Below are the code and all the weights of a small trained network. Each question names an input and a class and asks about switching units off, where a switched-off unit gives its printed mean instead of its output.

import numpy as np


def w(rows, s, z=0):
    codes = np.array(rows[::2]) - 128.0
    scale = np.full(codes.shape[1], s)
    scale[-1] = z or s
    return codes * scale


def f(y):
    return y / 2 * (1 + np.tanh(0.7978845608 * (y + 0.044715 * y**3)))


def log_softmax(a):
    a = a - a.max(-1, keepdims=True)
    return a - np.log(np.exp(a).sum(-1, keepdims=True))


def net(x, mask):
    res = np.array(x, float).reshape(1, 8) / 4 @ E
    y = f(res @ A[0][:, :-1].T + A[0][:, -1])
    res = res + np.where(mask, y, B[0][:, -1]) @ B[0][:, :-1]
    return log_softmax(res[-1] @ U[:, :-1].T + U[:, -1])


A, B = {}, {}
E = w([
[154,83,100,84,114,188,167,128,123,69,80],'x0',
[133,121,131,175,112,148,140,128,116,153,168],'x1',
[104,29,210,61,148,138,113,77,152,145,96],'x2',
[119,163,182,156,188,64,40,163,106,167,128],'x3',
[167,131,165,120,174,144,78,170,89,131,111],'x4',
[118,109,109,89,139,126,125,129,129,98,79],'x5',
[128,150,112,83,144,69,107,66,2,143,148],'x6',
[185,28,63,178,200,59,207,157,125,94,192],'x7',
],0.0081)
A[0] = w([
[140,197,61,201,108,107,138,134,117,114,70,52],'N0',
[119,136,147,169,31,143,44,82,128,133,97,23],'N1',
[124,112,128,156,105,143,114,218,191,132,96,4],'N2',
[146,111,135,142,131,156,92,187,240,144,146,1],'N3',
[118,124,107,118,117,113,108,80,3,129,146,40],'N4',
[59,139,92,128,37,74,164,47,140,135,165,183],'N5',
[143,155,172,193,239,88,63,177,133,181,94,221],'N6',
[173,68,140,160,189,105,188,175,126,124,136,37],'N7',
[123,173,179,124,58,190,131,157,97,122,35,46],'N8',
[144,48,184,121,109,155,100,87,147,159,156,83],'N9',
[144,224,48,113,123,151,175,250,88,176,122,60],'N10',
],0.0078,0.0051)
B[0] = w([
[65,60,176,70,140,109,93,170,72,226,170,159],'N0',
[192,135,139,94,82,16,140,61,171,128,172,164],'N1',
[116,175,175,21,151,150,63,104,165,55,210,144],'N2',
[96,164,90,37,170,174,91,125,175,79,192,151],'N3',
[97,187,90,99,254,180,148,124,146,81,218,174],'N4',
[112,188,180,188,193,125,188,147,135,146,106,198],'N5',
[122,160,159,178,59,171,179,82,120,100,90,255],'N6',
[154,189,92,115,108,40,79,91,150,159,131,174],'N7',
[175,168,94,121,90,94,121,54,149,179,130,187],'N8',
[108,78,168,106,182,104,132,137,161,189,89,169],'N9',
[80,44,211,97,154,97,108,108,61,187,79,180],'N10',
],0.0089,0.0091)
U = w([
[96,215,143,67,184,184,107,136,175,75,235,23],'0',
[217,173,69,135,51,2,98,80,166,181,154,2],'1',
[163,180,174,157,146,153,152,177,163,153,84,228],'2',
[64,42,232,93,124,111,102,168,131,194,124,29],'3',
[116,152,124,169,81,142,143,119,142,116,131,214],'4',
[150,187,121,169,141,150,110,160,164,170,94,216],'5',
[162,170,162,153,113,157,151,178,155,130,124,224],'6',
[133,171,162,175,80,151,175,146,148,88,106,113],'7',
],0.0079,0.0052)

Each question gives the input, the list of numbers given to net, and the class t.
The units are the neurons (one row each of A and B). Each row of codes is followed by its name. A weight is (code - 128) times the scale printed after its matrix; where a second scale follows, it is the last column's (A, B and U).
mask holds one flag per neuron, in row order. A switched-off neuron (its flag False) gives its mean, the last column of its row in B, instead of its output. The means were averaged over made-up inputs and are rounded, as every weight is.
A unit's drop is (log p(t) with every unit on - log p(t) with that unit switched off) / (log p(t) with every unit on - log p(t) with every unit switched off).
The circuit of an input: a set's keep is (log p(t) with only the set's units on - log p(t) with every unit switched off) / (log p(t) with every unit on - log p(t) with every unit switched off). Starting from all 11 units, units are removed one at a time, each time the one whose removal leaves the highest keep (on an exact tie, the one counted first), for as long as the keep stays at least 0.8.
units of the circuit, in order: the units of the circuit, biggest drop first
most important unit: the unit with the biggest drop
top k neurons: the k neurons with the biggest drops, biggest first
drop of u: that unit's drop, to one decimal
input [-7,7,5,1,-2,7,-7,3], class 0: most important unit -> N3
input [8,-2,3,-6,5,-7,8,-4], class 0: top 2 neurons -> N4, N6
input [4,0,6,2,-1,-6,-7,-3], class 0: top 3 neurons -> N3, N2, N10
input [7,7,4,1,0,-7,-7,6], class 0: units of the circuit, in order -> N3, N2
input [-5,2,-5,5,-1,-1,2,-1], class 3: top 4 neurons -> N10, N0, N8, N7
input [3,8,-7,-4,-2,-5,3,-8], class 1: top 2 neurons -> N1, N8
input [2,3,7,-6,-7,1,8,-3], class 0: top 3 neurons -> N4, N6, N10
input [1,-4,-6,4,-1,2,1,2], class 3: units of the circuit, in order -> N10, N0
input [-6,-4,2,4,6,-5,2,-6], class 1: top 2 neurons -> N1, N5
input [1,8,4,0,0,-5,-3,-8], class 1: units of the circuit, in order -> N1, N8
input [6,-5,3,-5,8,8,7,8], class 1: top 3 neurons -> N7, N5, N3
input [-2,-5,6,7,-3,3,-4,-2], class 7: top 3 neurons -> N6, N10, N0
input [-3,-1,2,-2,-3,1,-5,3], class 0: units of the circuit, in order -> N3, N6
input [4,0,1,3,-2,1,0,7], class 1: units of the circuit, in order -> N7
input [1,6,-8,-1,0,0,6,4], class 3: units of the circuit, in order -> N10, N0
input [6,-5,3,-5,2,-7,-6,7], class 1: top 4 neurons -> N7, N4, N5, N6
input [2,3,8,-5,-8,-5,3,-8], class 1: top 2 neurons -> N1, N8
input [-6,-7,5,-2,-8,-6,7,1], class 2: top 3 neurons -> N5, N3, N2
input [-8,-3,4,6,3,-3,2,2], class 4: top 2 neurons -> N6, N5
input [-8,1,-4,8,2,2,-8,6], class 0: units of the circuit, in order -> N3
input [-6,6,-7,-3,-3,-1,3,6], class 3: top 2 neurons -> N10, N0
input [-8,-1,8,-7,-8,3,-6,-4], class 2: drop of N0 -> 0.3
input [-7,0,-4,1,-4,-8,8,-8], class 0: drop of N0 -> 0.0
input [-3,-6,-7,3,4,5,4,-2], class 3: drop of N0 -> 0.4
